Each row is followed by one of two labels, saying whether the row has a hidden trait. Each part has a new trait and two new labels.
(in the rows, 128 means zero)
[130 190  38 108  57 107  94 221 131 131  62 124 137 155 161 118 255 130
 168 117 120   1  56 148 112  97 137 137 111 125 139 170  81 156 111  81
  52  51 211  41 189  87 139 167 152 121 151 108 138 143 166 164  89 124
  77 207  73 255 108  52 124  75 110 147 171 182  47 116 125  94  68 127
 186 150 167 125 152 189  96 163  83  93 172 177 119 107 176 109 162 255
 129 110  99 133  96 168 146  90 138 106 128 180  81 129  93 159 193 191
 121  84 164 147  55 148 142 110 103  50 120 122 118  86 163 110 142  96
 116 180 127 122 116 181 115 101  79   1 140 157 150 141 100 132  86  96
 136  69 138 124 155 131 173  44 106 207 131  85 111 149 160 133 124 135
 145  86 111 100  90 153 121 133 148 180  88 156 100  64 140 120 174 134
 169 188 141 162  74 116 141 115 125  88  95 160 134  38  12 168 114 106
  96 131 116  96 100 154 100 183 117 135  71 152 137 138 170 134 144 115
 103 112 123 123  49 121 174 186 148 146  68 173  86 123 134 148 117 105
  80  49 229 119 118 108 200 180 135 141 113 152 159 111 134 163 110 190] : (41)
[122 117 101 108 114 138 122 132 126 142 128 118 134 133 123 134 133 120
  85 125 123 141 109 164 117 120 163 114 110 143 127 141 129 137 132 115
 112 125 159 101 154 141 144 125 109 131 140 104 119 139 135 161 137 120
 138 128  85  81 162 119 111 128 125 145 109 147 157 125 164 116 169 127
 147 129 110 129 115 124 121 126 123 122 119 127 148 131 153 110 128 172
 152 135 137 119 122 117 130 104 131 121 113 157 124 131 142 135 127 130
 112 122 123 117 164 134 125 135 117 128 102 134 135 157 135 122 111 104
 114 117 108 144 134  98 145 144 144 177 113 151 165 114 134 105 119 128
 139 128 140 136 134 108 148  99 140 193 126 142 126 173 133 113 141 121
 124 122 129 150 144 136 111 144 141 126 121 115 138 124 134 114 131 109
 137 172 118 165 138 124 143  97 132 120  93 118 123 112 105 117 136 124
 119 147 128 136 133 142 108 127 126 126 130 116 133 112 119 145  93 127
 125 124 138 126 106 149 126 118 133 110 125 110 127  93 151 116 133 136
 165 131 129 130 112 137 133 140 122 112 124 113  96 124 118 118 121 197] : (43)
[131 132 141 125 128 121 121 132 122 129 119 113 144 125 122 123 150 126
 123 112 131 131 147 128 123 131 130 118 120 134 136 130 124 129 124 118
 110 101 154 147 139 116 122 137 133 122 132 117 129 135 128 135 140 129
 144 173 123 156 125 142 123 136 114 124 147 138 132 121 139 132 161 129
 144 118 118 131 105 135 137 135 127 125 129 117 119 130 125 121 134 138
 132 122 135 127 128 117 107 110 130 118 121 129 124 149 129 132 121 127
 126 126 129 129 118 131 126 127 111 126 136 127 126 110 130 129 131 123
 132 119 120 123 134 127 140 126 128 166 132 126 116 130 118 129 135 117
 127 138 131 121 155 114 131 119 125 155 124 126 125 129 128 127 129 122
 130 128 116 140 132 125 105 114 136 130 116 126 136 114 128 134 127 124
 126 131 129 143 139 138 127 139 125 115 116 125 111 129 114 127 122 114
 133 123 129 121 114 135 115 129 129 131 132 123 126 146 129 137 130 134
 138 129 124 123 126 130 134 133 124 126 126 148 118 108 128 158 130 126
 146 120 135 131 134 123 127 126 119 102 122 124 116 126 140 120 133 122] : (43)
[ 74  63 208  95 194 118 133 174 134 130 140 105 141 156 110  98 159 103
 117 131 136  77  65 143 135  80 144 118 122 131 160 123 134 132  97 171
  98 106  86 245 169 119 157 110  89  89 142 112 185 128 137 151   1 139
 131 174 140 179 116 171 145 149 116 136 145 126 124 115 124 168  57 135
 111 116 136 141 145  89 171 131  78 118 145 121 162 128  81 124 141 128
 139  74 130 133 113 127 100 129 117 115 129 132  69 162 121 109  98 122
 133 118 160 141  83 138 137 168 124 124  59 132  89 169 112 142 142 150
  95 122 120 194 163 135 195 109 130 219  98 123 191 163 140 132 151 121
 112 130 143 143 153 151 116 172 104 150 112 185 122 129 150 147  80 147
  64 135 129  86 103 132 124 111 124 146  74 117 135 115 116  98 103  28
 135 226 113 147 110 164  80 129 130 164  51 102 156 104 100 134 143 113
 146  63 134  97 102 130 106 195 132 129 122 150 132 116 213 106   1 139
 127  89 158 142 129 147 218 144 137  79 114 197 109 112 138  99 129 150
 126 115 200 141 187 140 146 138 113 162 137 104 124 138 116 186 145  89] : (41)
[137 150 115 124  99 126 117 158 126 123 108 120 135 137 139 121 176 129
 133 121 131  97 118 130 124 117 123 130 125 129 131 142 112 135 143 100
 104 143 158 106 147 118 131 136 131 121 132 118 128 132 138 138 109 125
 126 152 117 178 125 123 124 135 115 127 140 144 110 121 128 122 112 131
 153 132 128 124 131 145 124 137 127 116 140 142 126 120 142 121 144 151
 127 129 123 129 116 129 128 108 131 112 126 148 116 130 118 139 146 142
 123 118 139 133 109 129 130 126 124 102 134 124 119 119 142 126 134 119
 121 138 126 139 127 144 123 122 113  92 132 137 139 130 116 142 119 122
 128 118 132 124 135 126 122 108 122 151 131 126 133 125 131 127 122 124
 138 123 124 119 114 134 134 122 135 135  87 134 124 124 132 131 138 134
 139 189 131 145 119 126 133 138 128 116 124 129 127 106  94 138 121 116
 118 139 122 110 112 131 116 153 127 134 118 131 129 141 138 134 114 128
 119 120 125 127 113 120 138 146 131 134 115 144 115 128 132 135 123 122
 135 104 162 124 124 122 147 140 125 111 120 129 124 124 130 138 125 161] : (41)
[129 153  92 109  82 116 115 182 128 115  97 118 126 138 143 126 202 139
 122 137 123  67  93 146 118 113 128 136 128 129 133 141 108 141 118  91
  96  97 152  80 150 105 140 144 154 128 136 117 131 137 137 142  87 130
  95 189 104 201 117  84 125 104 124 135 154 154  62 127 127 103  68 125
 161 138 155 129 157 177 125 149  95 117 153 164 126 107 150 127 143 209
 127 111 111 124 113 133 170 116 130 125 134 172  92 131 114 151 161 157
 128 101 145 137  99 139 130  87 112  90 120 124 115  98 140 122 134 120
 112 156 127 116 128 175 120  98 106  63 131 141 142 129 117 113 104 111
 134  75 131 128 132 128 159  88 115 188 131 105 110 144 140 132 128 153
 152 114 114 102 107 139 143 137 134 155  95 145 114  90 136 115 155 122
 146 162 142 139 114 110 143 122 127 113 115 138 139  82  81 146 128 116
 110 142 123 116 107 139 111 148 124 136 107 144 131 130 152 131  82 122
 116 123 127 133  95 115 158 162 139 138  91 145 101 109 124 116 112 114
  91  79 164 130 124 118 163 155 131 152 122 134 151 124 123 150 113 182] : (41)
[113  76  62  80  88 162 117 122 115 173 133 124 123 147 106 152 111 134
  48 171 116 163  70 186  96 129 209 115 103 154 125 147 138 150 123  92
 120 148 135 100 170 159 179 105  99 140 143  75 104 142 142 157 106 122
 133 187  43  21 194 126  88 120 153 155 103 175 155 133 191  89 189 122
 156 129 121 129 124 121 114 114  99 135 114 143 161 121 194 103 121 171
 180 144 144 102 124  78 173 100 123 112 102 144 113 114 139 156 115 137
 100 104 115 105 180 152 116 123 127 127  66 133 140 187 129 120  83 102
  96 115  88 159 140  65 160 138 161 176  95 170 189 110 153  57 111 122
 160 113 157 145 114  93 180  95 170 255 132 146 128 235 139 103 148  74
 143 123 128 144 163 110 125 178 140 124  96  94 139 139 142  93 135  87
 130 194 104 176 153 125 170  38 143 143  58  83 140 111 101 107 169 124
  96 178 142 163 146 137  82 128 130 129 147 112 138  74 114 166  42 121
 117 103 150 139 110 163 105  95 143 112 140  67 127  34 170  59 126 143
 201 126 148 142  91 149 151 159 123 120 130  82  75 111  81 101 109 255] : (43)
[132 136 126 120  95 123 113 171 124 133 117 118 137 133 130 125 170 130
 127 123 132 105 128 129 123 127 116 125 126 133 130 135 114 130 133  95
 107 101 140  61 131 114 126 131 135 126 132 115 130 137 133 130 114 129
 124 153 129 184 126 118 123 120 123 124 135 140 128 124 124 114 125 130
 142 130 126 129 123 148 129 137 124 119 133 132 128 118 138 124 140 143
 137 116 127 126 116 122 143 119 134 123 123 138 113 139 127 140 144 139
 123 117 135 132 119 130 127 121 115 114 120 126 124 115 132 125 126 120
 124 150 120 119 134 131 123 113 117 106 123 130 137 127 110 128 121 113
 132 113 130 122 132 123 140 116 128 158 125 122 120 132 123 130 122 129
 136 129 122 125 119 130 121 122 136 136 109 139 130 114 132 126 134 113
 130 149 130 137 114 127 129 136 128 119 126 123 125 101 113 131 127 120
 122 151 120 121 105 132 120 138 126 133 129 128 127 136 133 133 111 127
 131 115 129 133 114 115 132 139 126 126 116 127 117 112 132 140 126 123
 120 103 152 132 117 121 142 130 118  94 120 122 128 129 135 138 129 128] : (41)
[105 180 186 144  72 115 148 133 123  82 124  97 100 100 118 134 150 141
 120 157 115 153 146 124 101 136 148 101 121 136 148 116 116 146  89  98
 121 140 173 196 124  88 163 101 120 152 142  77 146 146 140  76  84 130
 144 151  85 122 147 121 124 105 187 132  60  83 147 109  85 147  61 148
 114 113 128 129 127 133 255 137 105 146 130  91 162 119 197 143 126 176
 102 126 137 145 148  48 223 149  97 132  95  97  84 182 169 128 114 136
 147 138 160 136 124 123 108  68 117 131 147 129  88 110 158 144 117 169
  55  97 106 110 149 124 125 113 151 255 155 165 155 159 153 103 137 117
 117  18 124 118 119  96 132 121 159 202 142 135  66 115 134 116 144 206
 127  98 121  89 182 100  71 139 138 133 131  64 147  62 131 115 107 109
 129 107 140  70 171 125 160 105 146 160  72 108 118 195 149 128 154 119
 136 120 153 153 116 107 106  45 122 135 157 148 157 105 126 133  33 255
 140 113  82 123 124  76 181 131 120 102 159 128  82 115 136 144  77 114
  94 140  69 199 115 147 117 131  99 180 158 134 151  84  84 112 108 208] : (41)
[ 88  89 160 101 138 117 131 171 128 132 141 119 134 124 114 109 146 115
 114 139 135  95  82 139 135 101 134 123 129 133 153 126 135 134 118 156
 109 124  56 217 167 122 148 118 102 104 133 121 165 126 138 149  38 140
 151 172 137 181 117 151 137 166 125 129 141 137 101 122 129 151  72 134
 111 121 136 138 143 110 155 131  96 130 141 126 152 124 105 129 140 141
 138  90 128 126 117 124 115 134 119 115 129 134  91 150 126 128 101 126
 130 121 147 136  94 133 137 146 126 118  84 130 109 148 112 138 131 148
 102 126 120 167 161 144 170 111 129 180 101 130 172 152 139 127 139 118
 120 124 138 134 143 162 125 163 114 158 116 162 126 146 141 139  91 144
  96 129 127  91 113 130 132 116 123 134  92 126 131 123 120 105 106  56
 127 226 123 140 117 148  92 126 131 161  81 107 149 112 104 133 136 120
 138  94 126 118 109 124 112 162 135 132 133 145 127 117 189 116  36 158
 128  91 144 139 136 139 150 142 133  99 115 168 112 112 133 101 130 138
 126 115 166 146 166 132 137 131 115 154 131 114 127 138 107 165 141 103] : (41)
